Below is a small trained network, with its code and all its weights. Each question gives an input and a class and asks what happens when units are switched off, that is, made to give their printed mean instead of their output.

import numpy as np


def w(rows, s, z=0):
    codes = np.array(rows[::2]) - 128.0
    scale = np.full(codes.shape[1], s)
    scale[-1] = z or s
    return codes * scale


def f(y):
    return y / 2 * (1 + np.tanh(0.7978845608 * (y + 0.044715 * y**3)))


def log_softmax(a):
    a = a - a.max(-1, keepdims=True)
    return a - np.log(np.exp(a).sum(-1, keepdims=True))


def net(x, mask):
    res = np.array(x, float).reshape(1, 5) / 4 @ E
    y = f(res @ A[0][:, :-1].T + A[0][:, -1])
    res = res + np.where(mask, y, B[0][:, -1]) @ B[0][:, :-1]
    return log_softmax(res[-1] @ U[:, :-1].T + U[:, -1])


A, B = {}, {}
E = w([
[170,55,226,113,189,198,113,182,123,23],'x0',
[86,93,52,68,151,67,100,86,77,124],'x1',
[124,223,109,82,148,151,49,182,51,114],'x2',
[251,199,123,86,93,51,111,36,134,172],'x3',
[119,97,105,167,50,81,127,165,138,76],'x4',
],0.012)
A[0] = w([
[94,16,102,108,132,146,156,112,90,92,133],'N1',
[136,95,164,134,162,118,121,202,148,106,227],'N2',
[115,147,148,122,127,160,185,145,157,153,4],'N3',
[62,46,130,111,184,116,162,124,116,135,165],'N4',
[50,131,117,154,151,141,89,217,99,165,93],'N5',
[172,120,192,141,114,102,142,103,105,34,94],'N6',
[143,168,104,84,165,109,43,101,80,196,143],'N7',
[196,121,168,121,138,101,114,148,160,77,78],'N8',
[117,65,209,139,175,198,175,112,157,124,110],'N9',
[81,151,110,129,98,138,117,159,59,80,32],'N10',
[235,104,149,102,101,96,117,134,130,97,132],'N11',
[68,128,193,175,125,209,162,129,134,138,84],'N12',
[82,143,94,123,77,11,173,61,194,167,185],'N13',
[130,232,29,87,177,120,81,90,97,204,122],'N14',
[184,198,113,169,63,34,158,73,161,214,170],'N15',
[100,119,81,172,94,86,141,52,147,168,115],'N16',
[144,66,160,101,165,135,161,99,121,109,43],'N17',
[87,55,42,122,67,78,142,107,147,149,102],'N18',
[155,187,141,96,176,102,67,128,58,137,192],'N19',
[197,26,174,98,183,120,81,126,102,69,169],'N20',
[84,65,143,172,148,145,224,136,150,139,214],'N21',
[170,124,147,169,116,189,156,137,200,137,128],'N22',
[80,186,130,120,104,108,74,214,118,78,84],'N23',
[126,141,92,108,154,171,125,74,125,186,47],'N24',
[73,132,46,136,113,144,126,193,68,112,187],'N25',
],0.011,0.0038)
B[0] = w([
[94,112,82,108,153,116,53,113,129,144,192],'N1',
[96,159,139,149,182,190,96,127,130,147,182],'N2',
[159,157,143,197,128,122,140,148,176,96,141],'N3',
[103,108,62,103,133,109,93,168,159,145,189],'N4',
[48,144,148,124,27,169,141,126,203,114,176],'N5',
[163,187,136,136,159,133,68,81,99,148,164],'N6',
[109,232,116,92,105,33,182,128,92,94,207],'N7',
[179,190,154,150,167,160,61,99,99,126,159],'N8',
[127,147,125,110,232,92,111,171,205,228,202],'N9',
[105,135,103,70,119,206,155,130,155,72,159],'N10',
[199,149,183,132,127,161,80,77,54,104,171],'N11',
[66,115,163,164,186,102,172,151,197,122,180],'N12',
[211,33,97,179,2,137,143,115,72,185,233],'N13',
[75,141,121,86,142,61,222,92,34,88,241],'N14',
[221,44,138,97,114,161,236,166,108,160,252],'N15',
[172,91,108,199,84,121,137,160,84,144,196],'N16',
[203,181,77,80,167,118,125,129,145,212,159],'N17',
[108,28,98,187,88,88,59,93,101,98,202],'N18',
[99,218,140,101,111,112,158,101,120,104,195],'N19',
[148,171,83,89,198,177,67,102,110,164,197],'N20',
[109,134,104,179,175,26,105,195,168,103,202],'N21',
[121,155,205,175,156,73,131,169,112,122,173],'N22',
[104,117,137,91,47,214,176,81,139,111,171],'N23',
[131,120,143,121,151,83,169,121,108,92,161],'N24',
[49,89,128,111,66,188,108,115,172,51,187],'N25',
],0.0086,0.024)
U = w([
[99,162,199,177,178,121,135,182,196,120,123],'0',
[130,37,52,181,89,93,80,114,86,93,121],'1',
[235,56,125,122,95,146,219,115,70,146,153],'2',
[193,189,215,111,169,196,60,89,68,89,128],'3',
[66,145,124,87,97,254,115,131,157,42,135],'4',
[115,200,111,43,113,51,190,97,32,58,227],'5',
[127,148,56,61,197,150,88,152,162,152,5],'6',
],0.0095,0.0026)

Each question gives the input, the list of numbers given to net, and the class t.
The units are the neurons (one row each of A and B). Each row of codes is followed by its name. A weight is (code - 128) times the scale printed after its matrix; where a second scale follows, it is the last column's (A, B and U).
mask holds one flag per neuron, in row order. A switched-off neuron (its flag False) gives its mean, the last column of its row in B, instead of its output. The means were averaged over made-up inputs and are rounded, as every weight is.
A unit's drop is (log p(t) with every unit on - log p(t) with that unit switched off) / (log p(t) with every unit on - log p(t) with every unit switched off).
The circuit of an input: a set's keep is (log p(t) with only the set's units on - log p(t) with every unit switched off) / (log p(t) with every unit on - log p(t) with every unit switched off). Starting from the 12 units with the biggest drops (on a tie, the unit counted first), units are removed one at a time, each time the one whose removal leaves the highest keep (on an exact tie, the one counted first), for as long as the keep stays at least 0.8.
units of the circuit, in order: the units of the circuit, biggest drop first
top k neurons: the k neurons with the biggest drops, biggest first
drop of u: that unit's drop, to one decimal
input [7,-3,4,-5,-6], class 6: units of the circuit, in order => (N9)
input [1,3,-1,-7,2], class 4: units of the circuit, in order => (N25; N5)
input [5,-6,-3,2,-6], class 0: top 2 neurons => (N9; N12)
input [-6,5,2,8,2], class 2: top 2 neurons => (N15; N13)
input [8,-7,2,-1,-2], class 3: top 4 neurons => (N20; N8; N6; N11)
input [-2,4,3,1,6], class 1: top 2 neurons => (N18; N25)
input [-6,-8,8,-4,-4], class 4: top 3 neurons => (N5; N25; N23)
input [-7,0,3,6,2], class 2: top 2 neurons => (N15; N13)
input [6,-8,6,-7,0], class 0: top 2 neurons => (N9; N12)
input [-2,5,-5,-6,-6], class 1: top 2 neurons => (N18; N20)
input [0,-8,6,-5,-2], class 4: top 2 neurons => (N23; N5)
input [-1,-8,4,-5,5], class 4: drop of N23 => 0.2
input [7,-2,6,-1,0], class 3: drop of N8 => 0.1
input [7,-1,0,-2,1], class 6: drop of N11 => 0.0
input [-5,7,4,-7,8], class 4: units of the circuit, in order => (N25)
input [-4,-2,0,-7,-3], class 0: drop of N12 => 0.2
